<81> [ -2  -4  13  32  -8  -4   1 -37  39  18 -11   0   4 -36  30 -10  23   5
  11   4  24  20  17 -10]
<86> [-18  -8  -3  -7 -21  13  11 -14  -7 -13  17   3 -10 -11  14 -17  22  18
 -10  12 -43 -19 -23 -19]
<77> [-10 -18 -11   2   7 -31  28 -13   1  -2  -7 -36  32   2  17 -13  14  25
 -15  27 -40 -36 -26 -31]
<81> [  2  17  -2 -10  17  26 -14  11   7  13  26   8  -9  -4  39  30   5  51
  -2  -2  -3  -3 -14 -32]
<72> [  5  -4  -2   3  31 -29   6  20   8   4  14 -20  23  21  27  21  -7  51
 -17  10  23  12 -16  -5]
<72> [  8  -9   3  -7  11 -16  -2  20  -5   5   7 -12   4  26  12  33 -26  31
  -4   7  36  11  -5  13]
<71> [  6  11   1  -8  -9  21  -8   9  -4  -5   8  25 -15  -1 -10   0  -2 -18
   4 -12   7  13   5  16]
<81> [-12   7   4  25   4   8 -24 -19   1  16 -13 -13 -12 -17  -6  -3  10  -6
   5 -12  -2  -5  23 -13]
<86> [ 27  22  15 -18  72 -26  -1  44  24  -4 -25  -7  36  10 -22  19 -33  -1
  11 -23  14  14  18 -21]
<77> [-33 -13   7  37  29 -29   5 -38  33  -3 -11   9   6 -24 -12 -45  15 -24
  19 -12  13  39  14 -12]
<81> [ 23  25 -23 -28  66  -9   0  44  -1  11  -2  -5  33  30  -4  33 -25  10
   4 -10  -4 -18 -15 -29]
<77> [ 42   5   8   2 -20 -13  16  25  16  -2   8  -3  24   7  30  14   6  24
 -27  15  40  23  -4  40]
<71> [ 29   1  40 -17 -18 -11  14  35  12 -37  -2   6   7  -3  -9  -5 -10   9
 -19  -1  10  31  11  34]
<82> [-20 -26   3 -18 -38  15  -4 -31 -33   9 -30 -27 -26  -3 -19  14 -22 -20
  24  15 -41 -62   9 -22]
<86> [  0 -15  25 -15 -27  10   2  -7   3  -3  -4  -6 -15 -11  16  18 -12  23
   7  12  -3  -9   5  -8]
<77> [ 16  15  15  14  23 -15   3   6  30  -1 -16 -11  26 -20   5 -11  14   7
  -7  -8  -1  11  15 -14]
<86> [ 21  26 -11  -4 -46  37 -29  33 -59  -1   8 -30 -19  17 -15  14  16   9
 -48  -1 -40 -50   2  27]
<82> [-34  18 -14  70  -9   5 -49 -16 -36   4  11 -26 -28  -4 -31 -45  50 -12
 -44 -25 -11   9  24  28]
<82> [-15  20   2  33  15   5 -33   1 -11   0   1  -9 -14  -7 -25 -21  20  -9
 -17 -26  -6  12  23   5]
<77> [ 25 -12  24 -34 -13 -10  27  18  14 -19 -11   5  14   1   4  14 -25   4
   8  13   6   3  -3   8]
<72> [ 20  29  -4  34  11  16 -45  11   3  39   3  -9  -9   3  18  34   4  16
  -9 -18  60  22  30  20]
<72> [ 24  45 -11  18  22  18  -5  12  29   6  14  25  19 -24  17 -21  44  -3
 -16 -19  -4  20   0  -7]
<81> [ 30  17 -20 -31  54 -24  15  45  -6   1 -18 -16  45  34 -19  21 -28  -8
  -1  -2 -13 -27 -13 -16]
<72> [  8  13 -12  11   1  14  14 -15  40   7  28  47   7 -22  41 -16  33   2
   5   0  24  38 -17   2]
<71> [ 11 -14   5   0 -20 -14  19  -3  10  -1   2  -9  13   0  26   5   3  21
  -9  21  12   1 -10  11]
<77> [-21 -38 -10 -14 -43   5   4  -7 -36  -4  29   9 -34  34   8  21 -26  12
   3  22  29   4 -23  39]
<71> [-27  -5   5  28 -64  58 -37 -56  -8  26  10  26 -67 -35  14   0  20 -18
  23  -6  18   7  26  13]
<82> [ 18  37 -15 -23  -5  61 -18  -1   0  17  -9  44 -20 -20 -16   8   2 -57
  34 -25 -20 -21  14 -16]
<77> [-28 -20   4  14  11 -17   7 -25  16  -6   5  18  -7  -6  -4 -22  -2 -12
  18  -3  21  35   0   2]
<86> [  9 -14 -10  -6  22 -26  16  -2  16  19 -11 -10  26  15  20  26 -23  10
  17  15  32  -1  -8  -8]
<86> [ 17  36  -9  16   3  34 -34   2   1  25  -7  17 -13 -13 -11   7  10 -34
   9 -27  19   6  29   9]
<86> [ -4 -31  -2  15 -98  21   0 -29 -26   4  24  10 -42   6  23   5   9  -1
 -12  28  42  11  -4  72]
<72> [-14  -5 -30  13 -25 -13  17 -14 -36 -10  -7 -43  19   3 -15 -44  42 -10
 -39  21 -83 -65 -25 -11]
<71> [-13 -10 -24   7 -15   1   7 -17 -12  11  16  -9   0   7  23   0  16  17
 -10  19 -12 -21 -25  -6]
<77> [ -3  16 -29  57 -22   3 -26 -25 -20  27 -10 -25  -2  -6 -12 -27  43 -34
 -24  -6   2 -14  20  26]
<71> [ -1   5 -29   3  22   1   2 -13   5  26  -5   5  12   5   8   8   0 -17
  19   1   6 -14  -8 -18]
<86> [ 20 -21  27  -8   8 -36   5  17  11   2 -26 -18  12  20  -6  35 -51   5
  14   6  64  25  24  28]
<81> [ 11 -32  43 -30 -73  10   9   5 -16 -22  -2 -13 -28   0  11  27 -27  31
  -7  26   2 -10   5  28]
<81> [-30   2   7  19  11  23 -32 -10   4  12  41  10 -36  -8  39  18  12  62
  -4  -8  20  28  -5 -19]
<72> [ -2 -11 -32   6  30 -27  31 -26  28  27  -6  -7  41   0  36   1   9   6
  17  23   4 -16 -27 -35]
<71> [ -3  13  -3  -8  14  15  -4   3   4  -3   5  18  -5  -7  -6  -5   3  -9
   8 -12 -13   2  -1 -15]
<81> [ 36  15 -29 -24  17 -14  37  15  12  -3 -24  19  47   8 -24 -19  -2 -67
  13   1 -15 -17 -12   5]
<72> [ 15   1 -26  -3  16 -20  25  11   8   6  13  -4  35  17  28   5   9  19
 -14  18   5  -6 -32  -2]
<71> [-12 -17  24   2  16 -12 -19  -1   1   9 -11 -13 -17   9  -5  31 -39  17
  20  -6  41  19  24  -1]
<81> [-11 -22  10  13   5 -29  12  -5  15  -9  14   0   6   6  17  -5  -3  26
  -5  10  35  37  -8  15]
<72> [ 33   8 -28 -45  19  -5  49  17  23  -6  -3  38  43  10   4  -2  -9 -37
  22  11 -10 -10 -34  -9]
<77> [-10  19 -12  37  19   6 -21 -14  12  13   8  17  -5 -13  -5 -24  26 -22
   0 -22  21  31  14   7]
<82> [ -3  10  -6  32  34 -30   2  12  15  -9  17  -3  23   4   4 -28  26  16
 -29  -8  16  38  -7  11]
<82> [  5  -2 -26   4 -40  21 -14   5 -38  15  25   0 -22  29  11  23   1   6
 -18  12  24 -10 -13  43]
<71> [ 18  19  -8 -12  10  -6  10  33 -11 -24   1   3  20  12 -28 -22   8 -22
 -23  -9 -27  -5  -8  14]
<86> [-15 -10 -47  60  67 -73 -16 -14 -14  42 -42 -45  38  47 -50  -8 -23 -62
  12 -12  68  11  26  29]
<86> [  5   3  -1 -19 -27  25  10   3  -3  -8  22  12  -7  -8  26   3  16  25
 -11  13 -29 -17 -23 -10]
<72> [ 16   2   2 -18  25 -14  -3  27  -9   4 -17 -19  14  23 -15  29 -34   2
   5  -3   9 -13   7  -3]
<71> [ -2 -15  22  14  -8 -22  -1  -8   5  -1 -20 -30   5  -7  -2   0  -6  11
  -5   7   8   1  18   3]
<81> [  4   8   4  12 -15  17  -2 -21  19  13  -3   4  -2 -29  24  -4  24   5
   4   2  -7  -5   6 -16]
<77> [ 48  16  35 -30  11 -13  31  21  44 -20 -46   3  43 -30 -14  -9  -9 -29
  14  -4 -22  -4  21 -18]
<82> [ -4 -12  31  -5 -35   9   7  -8   9 -23   6  12 -18 -21   6 -13   6  10
  -3   5  -7  17   5  10]
<82> [-10  -8 -11  12  -6 -14   8  -1  -8  -9  15  -5   5  10   2 -18  15   7
 -20   8  -3   5 -16  15]
<82> [-10  25  -8  36   8   4   0 -13  20 -14  13  24   7 -31  -9 -64  58 -27
 -20 -20 -23  29   1   3]
<82> [-14  12 -15  23  28  -9 -32  19 -32   4   9 -22  -7  27 -26   1   0   7
 -24 -18   6   3   7  13]
[ 19  11  -3 -12 -18  40  -3 -16  21  30   3  21  -9 -22  45  34   3  11
  24   7  14 -11   0 -21] : <86>
[-12  -5  26  -6 -39  37 -30   6 -21 -14  25  27 -58   1  -8  14 -15   9
   1 -13  26  32  16  36] : <71>
[ 13  12  32  -2  19  -9  18  -5  48 -15 -25   1  27 -44   4 -25  16  -1
   7  -7 -29   6  15 -38] : <71>
[ 16 -15   5 -19 -18 -19  32  11   3 -19  -2   1  19  10   1  -5  -9  -3
  -6  18   1   1 -15  20] : <81>
[-21 -24  21   0  20 -24   5 -23  16   2 -25 -20   3 -11  -2   4 -21  10
  25   5  -3  -4  12 -35] : <86>
[ 43  32  23 -19  -3  29 -31  39  -7  11 -20 -12  -8  -1  -8  46 -23   6
  -2 -17  10 -14  35   5] : <86>
[ 26   5 -21 -28  -1 -13  36  21  -5 -17 -10   9  35  15 -22 -18  -1 -42
  -4   9 -27 -21 -21  13] : <81>
[ 18   5   7 -18  14  -2  12  16  19  -5   1  17  12   1   7  10 -12   2
   9  -2  16  17  -3   0] : <71>
[ -7 -14  19  -9  21 -13  -9   3   2   5 -16 -13  -6   9  -8  28 -38  12
  21  -4  23   5  16 -11] : <72>
[ 11   8  21 -15 -13  23 -11  14   3  -8   8  20 -20  -6   1  15 -11   6
   5 -10  13  18  11  11] : <82>
[ 31  -8  39 -14 -73  28   5 -25  14   9 -43 -11 -13 -42  12  18  -6 -17
  20  16  -6 -31  36   3] : <81>
[  9   7 -11   6  -5   6  -1  -7   3  12  -9   7   4  -3  -4  -3   4 -27
   8  -3   9  -2   7   8] : <71>
[-21  -3 -29   2  20  30 -20 -37  10  50  10  30 -25  -1  30  38 -15  -4
  53  -4  39   1  -3 -31] : <71>
[-33 -23 -33  -9 -13  -1   8 -21 -43   6   3 -30  -6  19  -2  -2   3   7
  -5  24 -57 -65 -32 -28] : <77>
[ 18 -18  11  -2  15 -47  29   9  23  -5 -20 -19  38  10   6   4 -18   8
   0  16  27  13  -1   9] : <81>
[-19 -16 -15  38   8 -40  24 -38  21   2 -13 -14  30 -15   2 -48  33 -20
  -4  12  -8   4  -6  -6] : <77>
[-22  -5 -20  -7  16  -2  -6  12 -31  -5  23  -9  -8  28  -4   6  -4  24
 -14   2 -20 -15 -25  -9] : <71>
[-19  -7  -7   9  -8   1   1 -18  -7  -1   4  -4  -7  -6   0 -16  14   0
  -3   4 -21 -12  -7 -10] : <86>
[ 33  27 -23 -15  17   9   6  15   4  14 -22   8  26   2 -15   4  -2 -44
  12  -8 -11 -25   3  -7] : <72>
[ 12   5   9  -4  -9   7   0   0   6   7  -9 -16   5 -13  18  12   6  20
  -5   7 -15 -20   3 -17] : <81>
[ 23  25 -10 -46  53  13  -4  59  -5   7  31  -8  18  31  41  63 -22  83
 -15   4 -15 -25 -37 -47] : <81>
[-12  -4 -24  25 -14   6 -22 -24 -24  29 -10 -12 -16  10 -13   6  -1 -30
   9  -2  20 -14  14  17] : <71>
[  1  13  21   5  -6   5 -20  18 -17 -23 -13  -4 -15  -4 -49 -22  -1 -29
 -13 -24 -15   9  29  22] : <71>
[ 25  12 -10 -55  -5  42  21  29  16  -4  53  59  -6   7  59  40  -7  45
   9  12  10  12 -48 -10] : <81>

<8> [-20  -3  29   2 -13 -12   1  -6  35  25   2   4   2  -5   1 -17  12 -32
   1 -13 -27  -6 -24  23]
<9> [  1  16 -24   4   1  -8  -7  14 -15 -18  -8  15  21  26  11 -10 -30   7
  19  21  18 -20  33  22]
<12> [  5  -7  -2   3 -15 -20  -1 -13  17 -14  15  -7 -13 -37 -26  18  39 -28
 -24  45   7  15   1 -16]
<9> [  7   7  28  12   3  15   0  -6   6  14  -8 -17   6 -13  14  21  11  14
 -16 -26 -10   8 -13  11]
<13> [ -2   2  25  21 -11  -5 -15   2   2 -48 -52 -12  29   4   7  18  13   0
  11  38  -3  -6 -18   1]
<8> [-13  -6 -15  -7  15  -6 -12  -5  -5 -29 -24  11  14  -6  12  12  -6 -27
 -12  -2 -17   1  10 -15]
<9> [  1 -11  16  -5   5 -21  -2  18  17  26  -9   1  -7  21 -17 -21  -4   0
  23  36  -3   7  11  29]
<8> [-29  11 -60   2  13 -10  14  -2 -30  35  47 -18  13  16 -26   1 -15  32
 -29 -44  20  36  -4  19]
<8> [  3 -17  -9 -20   1 -18   0   8 -35 -38  -8  -2 -24  27 -28 -11  11  11
  24  41  30  -3  -6 -25]
<21> [  7   8  10  -3  25  -6 -13 -16 -45 -31  -2  26  14  34  22  51 -42  -6
  -2   9   3 -79  -8 -33]
<9> [ 18  11 -25 -12 -35  15 -12   8   9 -55 -29  25  11 -18   0 -18   1 -20
  28  29   4  -9  15 -35]
<9> [-31 -25 -12  16  12 -14   6  -1   0  -7   6   7   6  22   0  -8 -24 -10
  10  26  -6 -13 -12 -13]
<12> [ -4 -31  -5  13   2  -3  12  -9  24 -18  22  10 -30 -31  17 -14  11 -37
  -8  37  -1  -4  28 -24]
<9> [ 24   5  22 -14  14  -2 -16   1  22  15 -22  12  -1 -23  11  20   4 -26
 -15   5 -24   4  33  11]
<13> [  8  31   6 -43 -16 -16 -19   9  34  68 -11   5  16 -12 -47  -4  17 -18
 -10 -39 -34  41 -13  39]
<21> [-18 -10   4  -1  35 -31  10 -19  -2  31  52   7 -28  -8  24   6   3 -40
 -45 -19   0 -15  39  37]
<9> [ 18  15   2  -3 -16   7 -11  11  11 -17 -27   6  11 -10   5  -7   5  -3
  14  13   0   3  18   9]
<21> [-11  15 -25  24 -27  16  17  -7  22  36  40 -16  15 -25 -16  -4   5  18
 -18 -29   2  29 -23   5]
<21> [ 30  12 -23 -34  11  11  -8   0  -7  21  17  39  -7  -2  -4  14 -38 -12
   0 -11  -9 -27  25 -36]
<8> [  2 -23  -2  -5  29  18  15  17 -13  25   4  -6 -27  23  14 -31 -20  36
  19 -21   5  17  19   6]
<8> [-26 -29   7 -19  45 -19  -4   0  -4  13 -17   4 -12  16  12  -7  -7 -25
 -11 -21 -29  13  11  12]
<12> [-18  19 -11  -6 -22  13   7   6  -4  12   6   3  13  20   3 -38  -9  14
  21 -53   2  -4 -24  22]
<9> [  0  -4 -12   0  -9  -1   6   4 -18 -21   7  -3  -9  13  -9 -12   2  14
  15  16  24  -5  -4 -11]
<12> [-14  -4 -22   6 -12   3   9   2  -4 -15  13   5  -1   6   3 -25  -6   1
  14   1  12  -6  -2  -6]
<8> [  3 -13 -10  11 -12  25 -10  11  19 -55 -66 -18  16 -37   8  -8  29   3
   7  17 -14  57   7 -24]
<8> [ -1 -28  -6  17  33  30  12  -9 -27 -38  -6 -11 -18  -9  44  13  -7  19
 -13 -15   6   2  15 -37]
<21> [ 29  -4   6  12  26  -3   5   4 -19  10  15 -19 -20  -1   1  28   3  34
 -17  31  29  11  39  11]
<12> [-17 -28  -8   0 -12 -24   9 -16  13 -15  24  -8 -25 -25 -34   1  38 -32
 -17  38   3  18 -22 -33]
<13> [ 22   3 -35  12  22  33  14  -6 -23  23  44   7  -3  -3  10  31 -47  38
 -16 -14  14 -14  17 -44]
<13> [ -3  -9 -11 -10   2  11  -4   2  11 -13 -21   6   0 -17   8 -11   4 -16
   0 -11 -18  20   9 -15]
<21> [ -9  -8  18  12 -34  13   2  10  29 -43 -47 -28  -4 -33  13 -46  61  -6
  15   0   0  51  -2  26]
<13> [ 26  -1  38  -8 -12  36   0  -7  14   0 -14   2 -16 -23  15   7  13   3
   7 -25 -17 -11 -23 -32]
<21> [  0 -10  14  18  32 -16  12 -18 -21  -2  36 -18 -29 -11  28  24  19  -3
 -43   1  24  -7  35  26]
<8> [-16 -12  -2  12 -37  35  34  18  22  29  32   5 -23  24   8 -89 -18  31
  62 -29  10 -10 -29   5]
<13> [-19 -26 -23   1  18 -10  22 -20  -9   2  60   8 -40 -14  12  -8   2 -27
 -28  -8  11 -10  18 -19]
<12> [-29 -60  48  35  25   8  12  -7  20  -6 -26 -18 -11  11  16   6  -3   1
  12  28 -34  -2 -51 -38]
<21> [-11  -6   7   2   6 -10   0  -5  -1  -4   0  -1  -3   3   6  -1   5 -12
  -5  -1  -3  -5  -2   7]
<12> [-20 -30   1  20 -12   2  19 -12  40  -7  27   6 -27 -37  21 -32  20 -43
  -6  13 -10   2   8 -12]
<12> [ 13  19  26  -5 -12   8  -5   5   1  29 -11 -11  12  12 -19  12   2  29
   9 -18  -6   2 -36  10]
<13> [  0  19  15  -9 -10 -20 -12  -9  17  28   3  -3  14 -13 -24  23  19 -20
 -24  -8 -15   7 -18  21]
<8> [-19  14 -55  -6 -17 -14  -9   5  -8 -24 -13 -10  32  -7 -38   0  11   1
 -10   4   8  45  -7  -3]
<9> [  7  -8  21   3 -23   4   7   5   7 -11 -10 -25 -19  -9 -18 -17  41  17
  14  16  14  26 -22   1]
<9> [ 44  28   7 -19 -16  41   0 -10 -25  -7   7   0 -12 -20   6  25   9  29
  -6 -44  15 -15 -11 -36]
<21> [ 24   9  16  -9   6  -2 -20   6   0 -27 -35  22   9   3  21  13 -13 -18
  12  28  -6 -30  31   1]
<13> [  1  11  -2  24  -2  -8 -12  -8   2 -11 -11 -10  36  -7 -14  50  -4   5
 -19  34  -3  -1 -17 -12]
<13> [-38  -8   0  46  -1 -39   3 -21  -1 -37  16 -16  21  -3   4  28  16 -26
 -30  50  14 -16 -11  15]
<13> [-17 -18 -17  53 -18  33  22   2  30   0  12 -13  17 -13  10 -16 -18  27
  15  17  -3  13 -22 -27]
<12> [-46 -34 -13  16  24 -14   3  -5 -17 -36 -19 -11   9  22   7  -2  -7  -6
   0   9  -8   8 -23 -17]
<21> [ 51  39 -29 -17 -25  49  -9  -3  -6 -18   3  33  12 -31  17  19 -25   6
   4 -26   4 -30  22 -50]
<8> [  6   7 -22 -25   7 -27 -20   8 -19 -19 -23   3  11   9 -33  17   5  -6
  -4  30   7  17  14  -2]
<12> [-41  -2 -10 -34  44 -44 -18 -15 -20  27 -15 -20  14   1 -29  35  25 -27
 -62 -60 -32  56 -19  30]
<13> [ -7   7 -25   1   7   6  13   9  -8  28  30   4  -4  16  12 -29 -24  18
   5 -30  13   1  25  28]
<21> [ -9 -17  19   0  11 -14 -10  -9  12 -13 -21   5   3  -7  -1  21   5 -32
  -9  24 -25  -7 -14 -20]
<9> [ 36  18  23 -29 -17  -7   7  20 -15  38  16 -26 -39  15 -40 -26  39  47
  18  -3  42  28   6  46]
<12> [-41 -28 -16  -6  16 -20   3  -7 -20 -28  -7  -5  -3  19 -10  -8   5 -15
  -2  -2  -5   8 -27 -19]
[-14 -10  -8 -12  17 -28   5  14  13  58  22   3 -10  23 -26 -24 -14  -2
   4   5  -6  19  14  37] : <21>
[  5  -7  -7 -41   2  14   5   9 -39 -35 -11   8 -39  19  17 -48  12   6
  28 -41  21  -5  14  -6] : <21>
[ 13  11  13  -7   1  14 -11   1  26  27 -14  18  16 -10   9  11 -20 -13
   0 -17 -33  -9   0  -4] : <9>
[ 23  19  13   5  31   7  -9   1 -22  15  -3   7  14  16  31  37 -35  20
 -12 -13   2 -31  31  19] : <9>
[  4  -1  16   4  -5  13   4   9  -7 -12 -12  -2  -7  16  18 -22  -2  17
  25  -5  10 -13   1  11] : <13>
[-43 -16   4  18 -40   0  13   4  52   3 -15 -34   3 -33 -16 -57  59 -13
   4 -19 -18  73 -38  31] : <21>
[  7  -8  -7  55   5  30  14  12  15   8   4  -8  20   4  26   3 -41  43
  17  35   7  -4  17  -5] : <12>
[ 67  31  19 -10 -25  21  -1   9  20  45  26  10 -16 -22 -17  14   0  23
   8  19  15 -13  24   0] : <12>
[  2  14 -14   3   8  -6 -11  -3  -5 -25 -13   4  16 -17  23  14   3 -19
 -22  -2   2   3  40  19] : <9>
[  3 -11  -1  -5  17 -20  -1  19   7  43   1  -5  -2  25 -34  -3 -16  19
  12  33  -2  21   7  17] : <21>
[ -5 -15  17  -7   7  15  19   3 -23 -26   9   8 -45  19  56 -58   4   0
  27 -35  23 -31  28  21] : <13>
[-16 -14  13   1  -7 -10  -6   3  25  -5 -27  -3   7  -5 -11 -11  15 -20
   8  15 -23  18 -19   0] : <21>
[ 14   9  -3 -19  -3 -10  -1   8   1  46  19   1  -5  13 -43   6  -7  17
   5   6   3   9 -12   1] : <13>
[ 42  20  10 -26  -5  12  -9   6  -5   6  -7  10 -12  -9  -2   8   5   7
   5  -4   7  -6  23  -2] : <9>
[  1  -1 -14 -10  16  -7   1 -11 -12   5  23   7 -10  -8   1  16  -3 -13
 -24 -10   2  -5  15 -10] : <13>
[ 15   2  10  12  10  -1  -5  -5  21   0  -3   3  -1 -33  25  18   8 -22
 -24  15  -8   4  43  14] : <12>
[ -3   2 -29  29 -17  53  19  14  19  10   0 -16  12 -20  22 -37 -11  44
  14 -40   1  42   4  -1] : <8>
[  9 -14  -2 -16  11  -2   5   8   0  12   4  -6 -30  -7  -7 -18  15   3
  -1   1   6  28  25   7] : <21>
[ 16  20  19   0  17 -10  -9  -1 -50 -30  -8   0   3  34  27  26 -10  19
   1   3  32 -47  21  25] : <13>
[  6   2   7  13 -27  12   0  -8   7 -39  -6   5   3 -15   9   1  11 -11
  11  20   5 -23 -15 -27] : <8>
[  8 -13   7 -41  -9 -12  -8  21  13  15 -26   4 -19  12 -45 -33  16  -4
  33  18 -11  29 -12  -6] : <13>
[ -8  24   2  -9  -7 -13   7  -2   0  46  25 -32  -7 -15 -17 -10  44  13
 -34 -58  12  51   1  68] : <9>
[ 30  29   0 -14   3  24 -16  21 -15   7 -38   4  26  20   7   7 -27  39
  21 -22  -1   1  14  13] : <13>
[  2 -29  12  -8  33  20  17  18  -6  32   2   2 -35  29  25 -41 -27  28
  28 -25  -3   4  21   9] : <8>
